[-29  -2 -13  -4  -4   5  17  -1 -20 -18   0 -24   9  17  -4  -6 -37  -4
  26]
[43], Z592
[-19   2  -8  -5  -9  13  13  -2  14  -9  -4 -12   0  12  -2  -2  -5   4
  26]
[43], Z714
[-25  -2 -10   1 -16   3  16  13   9 -18   3 -29  -1  13 -20 -12 -29  -2
  43]
[43], Z714
[ -5  -5  -8   7 -10   9  13   3   5   5   8 -34  -1  14  -9  -8 -20 -10
  38]
[43], Z592
[-16  -8 -22   1  -2  -2  21  -7  13 -16  -4  -8  -6   0   3  -8 -22   0
  10]
[49], Z592
[-36   5 -18  -7  -7   0  19   1  21 -13   3 -19  -1   4  -4 -15 -18  -9
  38]
[49], Z714
[ -1  -2   3  -3  -5  -3  11   1  15 -52  12 -13   4  18  -2  -5  -6   4
   5]
[50], Z592
[-21  -1 -13  19  -2 -11  15  -8  15 -11  -3 -21  -4  12  -2 -15 -12 -16
  17]
[50], Z592
[ -9  -5  -8  10 -11  -6  10   8   0  -9   7 -24   9  12 -11  -5 -27  -7
  26]
[43], Z592
[-26  -8 -16   5   5   7  17 -15   4  -4   1 -25  -5 -17   3 -15 -34  -9
  25]
[49], Z592
[-21   3 -15   0 -15 -10   6  -3   8 -19 -12 -28   6  14  -4 -11 -31   5
  29]
[49], Z714
[-22   0 -20  24   2  -2  31 -16   4 -15   7 -24  15  12  -4  -2 -39   4
  18]
[50], Z592
[-24  -4 -19   4 -10  11  30   0  15 -25   4 -27   7   0  -6  -5 -23  -6
   8]
[43], Z714
[ -4  -1  -2   2  -7 -11   1   3 -17  -3  -5 -14   2   4  -3 -11 -28  -5
  20]
[43], Z592
[-14  -2 -27   5  -8   0  18  -5  16  -8  -4 -22 -11   3  -7 -12 -29  -2
  12]
[49], Z592
[  3   2  -6  14 -12   5  12   2  12 -22  14 -23   5   3 -20  -1 -28   2
  20]
[43], Z714
[-30  -1 -12   1 -14   4   9  -5   1  -8   8 -13  -5   6  -7  -8 -18 -11
  16]
[43], Z592
[-30  -6 -25  -5  -9  -1  21   0   6 -18   0 -27  -7   3  -8 -32 -31  -5
  29]
[49], Z714
[-17   2 -19   1  -5  23  15  -3  20 -13   4 -19  -9  -4   0  -4 -25 -10
  25]
[49], Z714
[-25  -5 -17   8  -7   4  24  -4  14  -3  -4 -31  -3   9 -12 -18 -31  -8
  30]
[49], Z592

[ -4   3   1   2  -1  -2  -7  -6  -3   4   0   5   1 -11   1 -13  -3  -7
  -7]
(45), Z662
[-3 -2  0  4 -1 -1 -4 -6 -4  3  2  4 -4 -9 10 11 -1 -9 -2]
(45), Z662
[ -9  -5   0   2  -3  14 -12 -13   0   9  -8   2 -10  -1  -4 -17   0  13
   0]
(45), Z122
[-3  0  0 -2 -3  4 -5 -7 -1  4 -1  3  3 -4  2 -6 -3 -8 -7]
(38), Z791
[ -2  -4  -3  -1  -8   4  -4 -11  -4   9  -1  -2   0  -1   2  10   0 -13
   1]
(45), Z791
[  4   1  -1   6   0  -2  -5  -5  -4   1   5   5  -4 -11   3   7  -2  -8
   1]
(45), Z662
[ 7  0  2  5 -3  0 -7 -6 -2  3  1  4 -3 -8  4  6 -4 -7  5]
(45), Z662
[-5  1  2 -4 -3  4 -3 -3  1  5 -2  6 -6  2  4 -1 -3  1  1]
(38), Z795
[  2   3   3   5   0 -10  -1  -4   0  -9   4  -3  -3 -11   1   3  -2  -4
   0]
(45), Z122
[  2   2   7   0  -5   2 -11  -2   3   5  -2   6  -7 -10   4  -7  -7   4
   1]
(38), Z795
[-1 -2 -2 -3  0  1 -4 -2 -1  2  1  2  3 -1  4  5 -2 -7 -5]
(38), Z791
[  0   3  -1  20  -4  -3 -20  -6  -4   0   4   3  -5 -11   9   7  -4 -14
  -2]
(45), Z662
[ 2  5  0  4  0 -1 -1 -3  2 -3  0  1 -8 -4  1 -1  1  0  0]
(38), Z122
[ -7  -4  -2  -1  -4   7 -10 -11   0   7  -5   1   1  -3   3  -3  -3  -4
   0]
(45), Z795
[ -5   7  -1   2  -1 -10  -5  -7  -2  -4   1   2  -2 -11   6  -5   0 -13
  -4]
(38), Z662
[  1   2   2   1   1   0  -5  -4  -3   0   4   5  -3 -11   4  -4  -1 -11
   0]
(38), Z662
[  6  -1   0   6   1  -7  -3  -6  -4  -7   5   1  -1 -12   7   4 -12  -6
  -3]
(45), Z662
[-1 -1 -1  3 -5  3 -7 -6  0  4  2  3 -2 -3  5 12 -4 -8  3]
(45), Z795
[  5  -1  -1   4  -7  -2  -3  -6  -6  -2   3   0   2 -13   4   5  -5 -15
  -3]
(45), Z662
[ 1  0 -1 -2  2  3 -2 -2  5  1  1  3 -2  1  4  4 -1 -4  1]
(38), Z795
[ -4   3  -2   2  -1   0  -3  -6  -8   4   4   3  -1 -11   6  -2  -2 -12
   0]
(45), Z662
[ -4   4  -1  -5  -1   2 -12  -2   2   4  -4   3  -4  -2   2 -12  -1   2
  -3]
(38), Z219
[ 3  0 -3  3  0 -2 -5 -1  1 -1 -1  5 -4 -1  4  5 -5 -5 -1]
(38), Z795
[-10   1  -1  -3 -10   3  -8  -7  -1   6   0   1  -8   0   7   6  -4  -3
   3]
(45), Z219
[ -6  -1  -1  -2  -8   5 -11  -9   0   9  -8   0  -3  -1   7   9  -3 -11
  -2]
(45), Z795
[ -9  -5  -1   2  -5  11 -10 -17   1   8  -4   2  -7  -1   4  -3  -3   1
   3]
(45), Z791
[-9  0 -3 -1 -6  9 -9 -7 -1  9 -8  5 -7 -1  4 -8 -1 -4 -1]
(38), Z795
[  2  -1  -1  -8   1   9  -8 -11  -3   5   1   4   0  -9   0  -6  -2  -7
   0]
(45), Z662
[-2 -1  0  1 -1  2 -3 -6  3  5  4  2 -8 -2 10 10 -1  2  4]
(45), Z795
[-5  4  0  1  1 -4 -3 -4  4 -2  4 -1 -5 -2  5  3  1 -3  4]
(38), Z795
[ 0  0  0 -1 -7 -1 -6 -2  2  4 -3  0  0  0  5  6 -6 -3 -1]
(45), Z795
[-4 -1 -1  3 -6  4 -3 -5 -2  7  1  1 -3 -4  7  6  8 -5  1]
(45), Z791
[ -1   1   4   4   6  -3  -1  -6  -8   0   4   1  -4 -10   5  -2  -3 -10
  -1]
(45), Z662
[-2 -3 -3  0 -2  5 -8  4 -1  3 -3  2 -5 -2  3  4 -7  0 -3]
(45), Z795
[ -5   4   2   3  -2  -1  -7  -9  -2   5   3   3  -4 -10   4  -2  -4  -8
   0]
(45), Z662
[-7  1 -1  2  1  0 -6 -8 -5  5  2  7 -2 -9  0 -9  2 -6  0]
(38), Z662
[  3   2  -3   2  -1  -3  -3  -4  -1  -4   3  -1  -3  -9   2   3  -5 -14
  -5]
(45), Z662
[ -5  -1  -4   1   0   5  -7 -10  -2   4   3   4  -6  -5   6   1  -1  -7
   0]
(45), Z791
[ 2  1  2  0 -8  4 -1 -5 -1 11 -1  8 -6 -5  9  5 -4 -1  1]
(45), Z795
[ 5 -1  1  4  1  1 -1 -3 -3 -2  1 -2  2 -4 -1 -3  5 -6 -4]
(38), Z662
[  2   3  -5  -2   2  -1  -5  -6  -3   2   2   8  -3 -10   3   0   2 -19
  -4]
(38), Z662
[ -1   0  -1   0   2  -2  -3  -8  -4  -3   4  -1   0 -11   7   2  -5 -15
  -7]
(45), Z662
[-7  0 -1 -1 -1  0 -4 -5  2  0  0  2 -4 -4  5  5 -3 -5  0]
(45), Z795
[ -4  -1  -1   1  -5   3  -8  -8   0   4  -4   4  -5  -2   4   2  -5 -11
  -3]
(45), Z791
[-7  5 -4  0 -4 -3 -1 -5 -8  7  2  5  3 -8  7  1 -4 -1 -2]
(45), Z662
[ -8  -6  -2   0  -4   4  -7 -10  -6   4  -2  -1  -2  -4   7  -3  -5  -8
  -1]
(45), Z791
[-2 -6 -2 -1 -1  2 -7 -9  2  0  0  1  0 -3  7  3 -7 -3 -3]
(45), Z791
[ -4  -4  -2   4  -5   0 -10  -9   2   9   1   1  -2  -1   3   8  -2 -16
   1]
(45), Z795
[  0  -2   1   6  -4   1  -7  -8   0  -2  -1   5  -3  -8   2   4   0 -11
  -5]
(45), Z662
[-3  1  1  2 -3 -2 -2 -3 -1  7 -1  1 -4 -1  8 11 -3 -3  3]
(45), Z795
[ -2   7  -4   3  -1   1  -6  -7  -4  -2   4   5  -9  -6   1  -4   2 -13
  -1]
(38), Z662
[ 4 -2 -2  5  3 -3 -8 -8  3 -8  2 -2 -9 -2  4 13 -5  6  2]
(45), Z122
[-8 -2 -3  0 -8  5 -7 -9  1  7 -3  1  0  0  3  0 -5 -5  0]
(45), Z791
[ -7  -3  -3  -2  -3  10 -14  -8   1   7  -5   6  -2  -2   4  -5  -2  -6
   0]
(38), Z791
[-9 -1  3 -3 -3  9 -8 -5  0  7  0  5 -7  0  4 -6 -2 -2  6]
(45), Z791
[-8  0  1  0 -7 -1 -8 -1  0  4  1  2 -4 -4  7  3 -3 -8  1]
(45), Z791
[-5  4 -4  3  3 -1 -7 -5  1 -1  3  7 -7 -5  7  3 -3 -5 -7]
(38), Z791
[  1   0  -2   4   0  -1  -3  -7  -2  -1   5   0  -5 -10   6   0  -1 -18
  -3]
(45), Z662

[  9   0   3   4   5   4   4  -1   2  -4  -3   0   1  -3 -11  -3   2  -2
  -3]
H, V
[ 3 -4 -3  1 -2  6 -6  1  0 -6  2  3 -2 -2 -6 -1 -5  0 -6]
A, V
[  6  10  -2   2  -5   2   8   5   4  -4   0  -1   1  -2   4   1 -10  -3
   0]
N, V
[  5   7   0   0   7   6  -2   0   4  -5  -2 -12   3  -3   7   4   8   1
   2]
N, Y
[ 1 -7  3 -2  3 -3 -7 -4  0  1  0  3 -3 -1 -8 -3  0  3 -3]
H, V
[  1  -3  -2  -7   9   9 -10  -4  -4  -5   4  -3   0  -1  -8  -5   4   0
 -18]
H, W
[ 5 -2 -2  0 -2  6  0  1  6 -1  3  1  1 -4  3 -1  0  2  1]
H, V
[  1  -7  10   1   1   6  -6  -3   5  -4   2   5  -5   5 -12  -4  -1   1
  -3]
A, V
[ -3 -16  -2   2   2   3  -5   0  -3  -2   2   0   1   4 -10  -3   0   1
   1]
H, V
[  0   0  -1   2   4   4   2  -2   1   1   0   1   1  -3 -19  -5   1  -6
  -3]
H, V
[ 4 -4  3 -4  1  4 -2  1  1 -8 -1  0 -3  2 -4 -5 -4 -4  0]
A, V
[ 5  2 -1  4  5  0 -4  7  3 -5  0 -9  0  2  2  4 -1 -3 -5]
N, V
[ 1  5 14 -1 -4  8 -4 -2  3 -1  3 10  0 -2 -7 -4 -4 -5 -2]
H, V
[ 5  4  2  2  4  5  0  0 -1 -5 -5 -2  0 -2 -3 -1 -1  0  0]
N, V
[ 5 -2  6  1  8  0  2  3 -1 -1  0 -5 -3  1  5  4  5  3 -4]
N, Y
[ 5  1 -5  5  7  3 -3  3  0 -5 -6 -7 -2 -1 -1  3  2 -1 -3]
N, V
[  4  -2   5  -1   2   2  -2  -3   1  -3   0   7  -4  -3 -15  -2   1   6
  -3]
A, V
[  2  -2   3 -10   1   4   1  -2  -2   4  10   1  -2  -4 -11  -3   0  -4
  -1]
H, V
[  9  -3   3   2   8   1  16   2   3   1   4   2 -10  -4  -6  -3   0  -5
  -5]
A, W
[ 9  6 -5 11  4  4 -2  0  2 -6 -3 -2 -4 -4 -5  0  2 -4 -6]
N, V
[ 3 -7  3  0  7 -3 -1  3  0 -6  5  9 -4  1 -9 -4 -1  5 -4]
A, V
